Below is a small trained network, with its code and all its weights. Each question gives an input and a class and asks what happens when units are switched off, that is, made to give their printed mean instead of their output.

import numpy as np


def w(rows, s, z=0):
    codes = np.array(rows[::2]) - 128.0
    scale = np.full(codes.shape[1], s)
    scale[-1] = z or s
    return codes * scale


def norm(h):
    return h / np.sqrt((h * h).mean(-1, keepdims=True) + 1e-5)


def f(y):
    return np.maximum(y, 0)


def log_softmax(a):
    a = a - a.max(-1, keepdims=True)
    return a - np.log(np.exp(a).sum(-1, keepdims=True))


def net(x, mask):
    res = np.array(x, float).reshape(1, 6) / 4 @ E
    u = 0
    for l in range(3):
        y = f(norm(res) @ A[l][:, :-1].T + A[l][:, -1])
        res = res + np.where(mask[u : u + 9], y, B[l][:, -1]) @ B[l][:, :-1]
        u += 9
    return log_softmax(norm(res)[-1] @ U[:, :-1].T + U[:, -1])


A, B = {}, {}
E = w([
[204,38,85,235,102,136],'x0',
[75,69,110,141,96,111],'x1',
[147,132,79,152,254,49],'x2',
[231,132,17,89,130,202],'x3',
[171,229,88,154,52,36],'x4',
[134,174,29,145,184,214],'x5',
],0.0065)
A[0] = w([
[164,116,189,156,216,118,87],'L0N0',
[75,109,189,186,5,135,50],'L0N1',
[114,180,241,108,95,226,169],'L0N2',
[208,154,67,68,85,178,46],'L0N3',
[179,141,159,218,99,134,4],'L0N4',
[109,158,21,167,169,117,159],'L0N5',
[115,175,178,166,57,22,90],'L0N6',
[126,179,108,72,132,4,113],'L0N7',
[153,117,125,89,59,77,117],'L0N8',
],0.011,0.0031)
B[0] = w([
[125,103,7,107,112,133,180],'L0N0',
[102,127,106,112,167,215,234],'L0N1',
[111,68,25,93,140,61,254],'L0N2',
[159,155,52,176,99,164,212],'L0N3',
[55,127,150,122,154,107,158],'L0N4',
[141,150,128,161,192,155,203],'L0N5',
[140,163,126,139,103,58,238],'L0N6',
[134,188,203,163,143,121,225],'L0N7',
[124,151,83,177,90,113,184],'L0N8',
],0.014,0.0072)
A[1] = w([
[56,172,102,57,147,168,108],'L1N0',
[98,77,149,79,64,142,120],'L1N1',
[90,57,254,141,23,208,105],'L1N2',
[126,114,104,226,147,213,211],'L1N3',
[228,172,170,91,198,164,91],'L1N4',
[132,70,187,97,175,97,101],'L1N5',
[125,130,84,202,70,86,77],'L1N6',
[234,129,122,115,84,228,169],'L1N7',
[162,68,132,9,101,94,2],'L1N8',
],0.0097,0.0034)
B[1] = w([
[82,92,186,184,180,125,196],'L1N0',
[176,128,28,106,55,167,159],'L1N1',
[142,195,89,202,105,181,140],'L1N2',
[106,189,187,88,104,232,254],'L1N3',
[62,18,144,130,142,233,163],'L1N4',
[137,129,80,99,77,142,141],'L1N5',
[126,79,176,124,116,102,204],'L1N6',
[147,149,2,163,116,188,193],'L1N7',
[69,50,174,105,131,137,155],'L1N8',
],0.0091,0.0068)
A[2] = w([
[165,205,188,119,104,29,124],'L2N0',
[135,53,157,63,174,178,69],'L2N1',
[113,82,154,170,35,136,152],'L2N2',
[125,104,112,113,141,219,159],'L2N3',
[52,159,180,67,129,163,93],'L2N4',
[168,62,179,86,106,119,1],'L2N5',
[80,54,128,1,157,108,89],'L2N6',
[112,72,121,153,116,141,86],'L2N7',
[111,124,166,134,157,39,91],'L2N8',
],0.0098,0.0033)
B[2] = w([
[144,140,193,171,45,49,213],'L2N0',
[91,191,144,130,147,27,180],'L2N1',
[207,103,184,11,181,248,164],'L2N2',
[146,120,112,144,1,86,255],'L2N3',
[160,53,240,193,205,126,161],'L2N4',
[129,163,146,174,189,109,129],'L2N5',
[52,23,168,115,91,71,222],'L2N6',
[101,95,146,114,104,164,165],'L2N7',
[189,160,156,190,66,180,184],'L2N8',
],0.0077,0.0068)
U = w([
[103,145,192,170,200,171,131],'0',
[134,175,181,193,38,3,155],'1',
[28,4,84,97,105,93,155],'2',
[190,122,154,41,121,102,6],'3',
[155,154,16,163,95,233,176],'4',
[201,67,198,105,75,153,42],'5',
],0.016,0.011)

Each question gives the input, the list of numbers given to net, and the class t.
The units are the neurons (one row each of A and B). Each row of codes is followed by its name. A weight is (code - 128) times the scale printed after its matrix; where a second scale follows, it is the last column's (A, B and U).
mask holds one flag per neuron, layer by layer. A switched-off neuron (its flag False) gives its mean, the last column of its row in B, instead of its output. The means were averaged over made-up inputs and are rounded, as every weight is.
A unit's drop is (log p(t) with every unit on - log p(t) with that unit switched off) / (log p(t) with every unit on - log p(t) with every unit switched off).
The circuit of an input: a set's keep is (log p(t) with only the set's units on - log p(t) with every unit switched off) / (log p(t) with every unit on - log p(t) with every unit switched off). Starting from the 12 units with the biggest drops (on a tie, the unit counted first), units are removed one at a time, each time the one whose removal leaves the highest keep (on an exact tie, the one counted first), for as long as the keep stays at least 0.8.
units of the circuit, in order: the units of the circuit, biggest drop first
top k neurons: the k neurons with the biggest drops, biggest first
top k neurons in layer l: the k neurons of layer l with the biggest drops, biggest first
drop of u: that unit's drop, to one decimal
input [0,6,5,4,5,-1], class 1: top 4 neurons => [L0N1, L0N7, L0N8, L1N7]
input [-7,-6,8,-2,0,-1], class 0: top 2 neurons => [L1N4, L0N2]
input [7,8,-8,-7,-7,0], class 4: units of the circuit, in order => [L1N2]
input [-3,3,-2,2,8,3], class 1: top 4 neurons => [L0N1, L0N6, L0N7, L2N0]
input [4,-1,-6,-7,3,-6], class 2: units of the circuit, in order => [L0N1, L0N2]
input [6,-7,-6,-2,-2,5], class 2: units of the circuit, in order => [L0N2, L0N4]
input [4,1,8,-4,5,5], class 0: units of the circuit, in order => [L0N5, L0N2, L0N3]
input [7,-5,-7,-6,-8,7], class 2: units of the circuit, in order => [L0N2, L0N3]
input [-6,-3,0,7,3,-6], class 1: top 3 neurons => [L0N1, L0N7, L2N0]
input [-3,-8,3,0,-6,5], class 2: top 3 neurons => [L0N3, L0N8, L0N1]
input [-1,6,0,-5,-2,4], class 0: top 2 neurons => [L0N2, L2N4]
input [0,-1,-4,-6,4,8], class 2: top 2 neurons in layer 0 => [L0N2, L0N7]
input [3,3,1,-7,1,2], class 0: top 2 neurons => [L0N1, L0N2]
input [-6,-5,-5,-2,3,5], class 2: units of the circuit, in order => [L0N2]
input [-5,8,1,0,-6,8], class 0: top 2 neurons => [L0N2, L0N5]
input [6,5,-1,-6,-4,4], class 0: top 3 neurons in layer 0 => [L0N2, L0N3, L0N1]
input [3,-7,-6,-5,-3,5], class 2: drop of L0N2 => 0.4
input [-8,-8,3,3,-6,-4], class 2: drop of L1N2 => 0.0
input [-7,-4,-6,4,-8,0], class 2: drop of L0N2 => 0.1
input [-3,2,4,-8,-2,1], class 1: drop of L0N1 => 0.2
input [2,-8,2,0,-2,-6], class 2: top neuron => [L0N0]
